Here is a tiny trained network, its code and every weight. The questions are about switching its units off for an input and a target symbol, where a switched-off unit gives its printed mean instead of its output.

import numpy as np


def w(rows, s, z=0):
    codes = np.array(rows[::2]) - 128.0
    scale = np.full(codes.shape[1], s)
    scale[-1] = z or s
    return codes * scale


def f(y):
    return y / 2 * (1 + np.tanh(0.7978845608 * (y + 0.044715 * y**3)))


def softmax(a):
    e = np.exp(a - a.max(-1, keepdims=True))
    return e / e.sum(-1, keepdims=True)


def log_softmax(a):
    a = a - a.max(-1, keepdims=True)
    return a - np.log(np.exp(a).sum(-1, keepdims=True))


def net(x, mask):
    ids = ['ΛΞΨαβγδεζηθμπστφ'.index(c) for c in x.split()]
    T = len(ids)
    res = E[ids] + P[:T]
    r = res
    for j in range(3):
        rows = slice(3 * j, 3 * j + 3)
        q, k, v = (r @ M[0][rows].T for M in (Q, K, V))
        z = softmax(np.where(np.tri(T) > 0, q @ k.T / 3**0.5, -1e9)) @ v
        o = O[0][rows]
        res = res + np.where(mask[j], z, o[:, -1]) @ o[:, :-1]
    y = f(res @ A[0][:, :-1].T + A[0][:, -1])
    res = res + np.where(mask[3:15], y, B[0][:, -1]) @ B[0][:, :-1]
    return log_softmax(res[-1] @ U[:, :-1].T + U[:, -1])


Q, K, V, O, A, B = {}, {}, {}, {}, {}, {}
E = w([
[103,129,121],'Λ',
[123,95,132],'Ξ',
[112,137,28],'Ψ',
[132,114,56],'α',
[132,231,180],'β',
[138,183,203],'γ',
[89,135,129],'δ',
[146,48,5],'ε',
[149,214,110],'ζ',
[107,108,117],'η',
[127,132,117],'θ',
[131,114,140],'μ',
[136,77,155],'π',
[142,86,114],'σ',
[114,111,172],'τ',
[130,77,185],'φ',
],0.016)
P = w([
[40,98,149],'0',
[56,173,62],'1',
[204,127,132],'2',
[69,185,51],'3',
[221,134,128],'4',
[72,193,37],'5',
[241,144,124],'6',
[74,205,23],'7',
[250,146,123],'8',
[67,210,31],'9',
],0.018)
Q[0] = w([
[165,102,119],'h1',
[88,131,89],'h1',
[254,23,140],'h1',
[13,143,59],'h2',
[135,180,125],'h2',
[121,107,146],'h2',
[86,146,130],'h3',
[63,180,178],'h3',
[23,36,156],'h3',
],0.011)
K[0] = w([
[169,134,71],'h1',
[56,50,130],'h1',
[223,180,20],'h1',
[22,1,164],'h2',
[135,176,149],'h2',
[103,169,43],'h2',
[68,93,44],'h3',
[69,211,86],'h3',
[51,66,103],'h3',
],0.0088)
V[0] = w([
[156,156,224],'h1',
[111,221,109],'h1',
[173,10,104],'h1',
[98,167,200],'h2',
[59,79,220],'h2',
[198,27,230],'h2',
[184,177,63],'h3',
[142,104,184],'h3',
[56,181,98],'h3',
],0.012)
O[0] = w([
[195,172,154,45],'h1',
[143,160,44,123],'h1',
[46,137,228,134],'h1',
[168,89,186,141],'h2',
[136,3,163,180],'h2',
[54,157,212,43],'h2',
[115,62,148,254],'h3',
[106,156,180,59],'h3',
[127,104,80,182],'h3',
],0.013,0.0059)
A[0] = w([
[50,136,103,49],'n1',
[68,95,178,193],'n2',
[64,162,84,209],'n3',
[35,98,152,223],'n4',
[88,92,37,197],'n5',
[110,110,120,46],'n6',
[93,251,179,68],'n7',
[116,79,126,2],'n8',
[126,106,75,108],'n9',
[139,116,40,167],'n10',
[182,49,158,116],'n11',
[141,196,129,214],'n12',
],0.012,0.0069)
B[0] = w([
[254,68,184,150],'n1',
[167,131,105,192],'n2',
[71,189,110,165],'n3',
[135,72,19,208],'n4',
[104,210,126,252],'n5',
[152,99,154,138],'n6',
[164,89,82,164],'n7',
[147,103,210,159],'n8',
[148,161,160,189],'n9',
[84,123,213,234],'n10',
[129,243,184,180],'n11',
[113,100,208,169],'n12',
],0.0066,0.026)
U = w([
[113,175,39,2],'Λ',
[172,101,91,109],'Ξ',
[66,171,121,130],'Ψ',
[70,144,150,252],'α',
[231,110,127,177],'β',
[179,137,196,128],'γ',
[67,134,98,85],'δ',
[177,97,3,212],'ε',
[188,177,71,109],'ζ',
[134,130,12,66],'η',
[128,121,118,225],'θ',
[150,86,166,73],'μ',
[92,130,190,54],'π',
[165,80,114,148],'σ',
[113,118,149,131],'τ',
[83,140,229,20],'φ',
],0.013,0.008)

Each question gives the input, a string of symbols that net reads in full, and the target symbol t.
The units are the heads (3 rows each of Q, K, V and O) and the neurons (one row each of A and B). Each row of codes is followed by its name. A weight is (code - 128) times the scale printed after its matrix; where a second scale follows, it is the last column's (O, A, B and U).
mask holds one flag per unit, heads first, then neurons. A switched-off unit (its flag False) gives its mean, the last column of its rows in O or B, instead of its output. The means were averaged over made-up inputs and are rounded, as every weight is.
A unit's drop is (log p(t) with every unit on - log p(t) with that unit switched off) / (log p(t) with every unit on - log p(t) with every unit switched off).
The circuit of an input: a set's keep is (log p(t) with only the set's units on - log p(t) with every unit switched off) / (log p(t) with every unit on - log p(t) with every unit switched off). Starting from the 12 units with the biggest drops (on a tie, the unit counted first), units are removed one at a time, each time the one whose removal leaves the highest keep (on an exact tie, the one counted first), for as long as the keep stays at least 0.8.
circuit, biggest first: the units of the circuit, biggest drop first
unit that matters most: the unit with the biggest drop
top k neurons: the k neurons with the biggest drops, biggest first
which heads matter: for each layer, one digit per head in row order, 1 if its drop is at least 0.15 and else 0, layers parted by /
input φ θ θ σ φ θ β α μ γ, target μ: circuit, biggest first : [h2; n4; h3]
input ζ θ δ β β α σ σ, target Λ: unit that matters most : h1
input θ μ θ σ γ σ θ, target γ: top 4 neurons : [n4; n7; n12; n10]
input Ψ σ ζ δ β σ, target Ψ: top 3 neurons : [n10; n5; n4]
input γ σ ζ γ, target γ: which heads matter : 110
input θ θ α φ Ψ ζ ζ, target ζ: which heads matter : 110
input φ θ σ η, target μ: circuit, biggest first : [h2; n4]
input γ σ σ σ σ τ, target γ: circuit, biggest first : [h2; h1; n4; n11]
input φ φ μ Ψ σ β, target μ: which heads matter : 110
input ζ σ β, target β: top 3 neurons : [n5; n10; n11]
input σ θ θ γ θ ζ σ σ σ σ, target ε: which heads matter : 100
input θ σ η σ β σ σ ζ, target α: circuit, biggest first : [n4; n2]
input σ σ μ σ ε Ξ β ζ, target ε: which heads matter : 110
input β σ ε β θ σ ζ, target ζ: which heads matter : 110
input γ α σ σ ζ δ π, target ζ: circuit, biggest first : [h2]
input ζ σ σ σ θ γ π γ σ, target γ: which heads matter : 101
input θ σ α σ Λ σ θ σ ζ ζ, target α: which heads matter : 011
input σ σ μ σ β, target β: top 4 neurons : [n10; n7; n5; n11]
input σ μ σ π μ σ φ Ψ θ φ, target ε: which heads matter : 100
input η σ σ θ θ π Ψ, target Ψ: which heads matter : 010
input φ Ξ σ θ π γ δ ε, target μ: unit that matters most : h2
input θ σ ε θ δ Λ τ, target ε: top 2 neurons : [n4; n7]
input δ θ ζ θ φ φ γ β, target φ: which heads matter : 111
input σ γ σ φ γ μ, target ε: which heads matter : 110
input δ σ θ σ γ π, target φ: top 2 neurons : [n4; n11]
input σ σ σ θ, target ε: top 2 neurons : [n4; n10]
input β θ μ θ θ σ Ξ θ Λ φ, target ζ: unit that matters most : h1
input σ θ σ θ Ψ γ, target ε: which heads matter : 100
input Λ η γ δ η σ σ γ θ, target γ: top 2 neurons : [n4; n12]
